Below are the code and all the weights of a small trained network. Each question names an input and a class and asks about switching units off, where a switched-off unit gives its printed mean instead of its output.

import numpy as np


def w(rows, s, z=0):
    codes = np.array(rows[::2]) - 128.0
    scale = np.full(codes.shape[1], s)
    scale[-1] = z or s
    return codes * scale


def f(y):
    return np.maximum(y, 0)


def log_softmax(a):
    a = a - a.max(-1, keepdims=True)
    return a - np.log(np.exp(a).sum(-1, keepdims=True))


def net(x, mask):
    res = np.array(x, float).reshape(1, 2) / 4 @ E
    y = f(res @ A[0][:, :-1].T + A[0][:, -1])
    res = res + np.where(mask, y, B[0][:, -1]) @ B[0][:, :-1]
    return log_softmax(res[-1] @ U[:, :-1].T + U[:, -1])


A, B = {}, {}
E = w([
[179,116,206,120,120,125,143,131,124,194,130],'x0',
[3,148,197,171,185,123,121,150,121,62,178],'x1',
],0.014)
A[0] = w([
[109,124,175,126,126,133,114,126,143,131,110,165],'N0',
[133,114,162,130,136,132,129,139,132,141,137,132],'N1',
[127,135,151,127,120,135,128,115,131,144,130,191],'N2',
[130,129,84,160,129,128,126,125,137,118,119,121],'N3',
[90,125,189,127,128,127,133,131,129,123,135,112],'N4',
[147,118,121,154,115,131,139,146,139,110,133,96],'N5',
[101,128,136,123,119,125,114,119,131,120,137,52],'N6',
[114,116,90,116,112,119,132,143,133,97,141,126],'N7',
[252,124,102,122,115,131,124,127,134,148,119,147],'N8',
[225,128,62,122,113,126,124,119,130,154,123,55],'N9',
[122,143,109,134,162,132,144,139,104,137,121,77],'N10',
[140,121,101,126,121,126,132,137,132,117,131,254],'N11',
[83,132,61,133,129,132,117,115,124,116,118,129],'N12',
[106,125,108,87,129,148,109,125,143,125,115,117],'N13',
],0.031,0.0079)
B[0] = w([
[98,101,143,142,121,119,137,141,70,94,170,158],'N0',
[95,177,102,85,130,128,129,65,125,160,126,153],'N1',
[108,135,131,102,127,121,154,122,106,133,178,150],'N2',
[111,162,123,84,135,118,113,108,54,158,182,156],'N3',
[114,132,157,155,131,144,87,170,51,95,113,182],'N4',
[129,133,145,144,163,123,127,105,99,122,116,132],'N5',
[185,112,153,132,126,129,140,165,153,130,102,146],'N6',
[118,127,121,135,114,119,125,85,200,126,119,160],'N7',
[242,74,122,153,130,121,163,203,126,157,88,253],'N8',
[171,126,146,160,133,178,73,178,67,103,50,239],'N9',
[154,126,129,143,134,121,149,132,145,118,125,134],'N10',
[151,128,126,117,123,88,175,116,116,166,176,163],'N11',
[101,136,95,135,125,128,143,68,253,99,117,182],'N12',
[96,134,104,80,140,134,114,117,68,139,173,146],'N13',
],0.043,0.039)
U = w([
[178,108,134,94,130,88,216,185,48,177,158,145],'0',
[198,164,43,116,123,118,162,71,192,158,65,200],'1',
[62,119,161,254,127,125,95,138,172,14,100,3],'2',
[55,155,176,117,139,120,133,172,31,92,179,171],'3',
[89,220,61,109,107,75,176,16,231,105,146,52],'4',
[220,86,106,161,140,167,130,187,128,174,10,138],'5',
],0.0075,0.003)

Each question gives the input, the list of numbers given to net, and the class t.
The units are the neurons (one row each of A and B). Each row of codes is followed by its name. A weight is (code - 128) times the scale printed after its matrix; where a second scale follows, it is the last column's (A, B and U).
mask holds one flag per neuron, in row order. A switched-off neuron (its flag False) gives its mean, the last column of its row in B, instead of its output. The means were averaged over made-up inputs and are rounded, as every weight is.
A unit's drop is (log p(t) with every unit on - log p(t) with that unit switched off) / (log p(t) with every unit on - log p(t) with every unit switched off).
The circuit of an input: a set's keep is (log p(t) with only the set's units on - log p(t) with every unit switched off) / (log p(t) with every unit on - log p(t) with every unit switched off). Starting from the 12 units with the biggest drops (on a tie, the unit counted first), units are removed one at a time, each time the one whose removal leaves the highest keep (on an exact tie, the one counted first), for as long as the keep stays at least 0.8.
circuit, biggest first: the units of the circuit, biggest drop first
unit that matters most: the unit with the biggest drop
top k neurons: the k neurons with the biggest drops, biggest first
drop when u is switched off: that unit's drop, to one decimal
input [5,0], class 0: unit that matters most : N9
input [-6,6], class 4: circuit, biggest first : [N9; N8]
input [-8,7], class 4: circuit, biggest first : [N9; N12]
input [-1,7], class 2: top 2 neurons : [N8; N3]
input [-8,-4], class 1: circuit, biggest first : [N12; N4]
input [-8,8], class 4: top 2 neurons : [N9; N12]
input [-8,6], class 4: drop when N9 is switched off : 0.1
input [2,3], class 3: drop when N8 is switched off : 0.4
input [-2,-1], class 1: drop when N9 is switched off : 0.4
input [-2,0], class 4: top 2 neurons : [N8; N9]
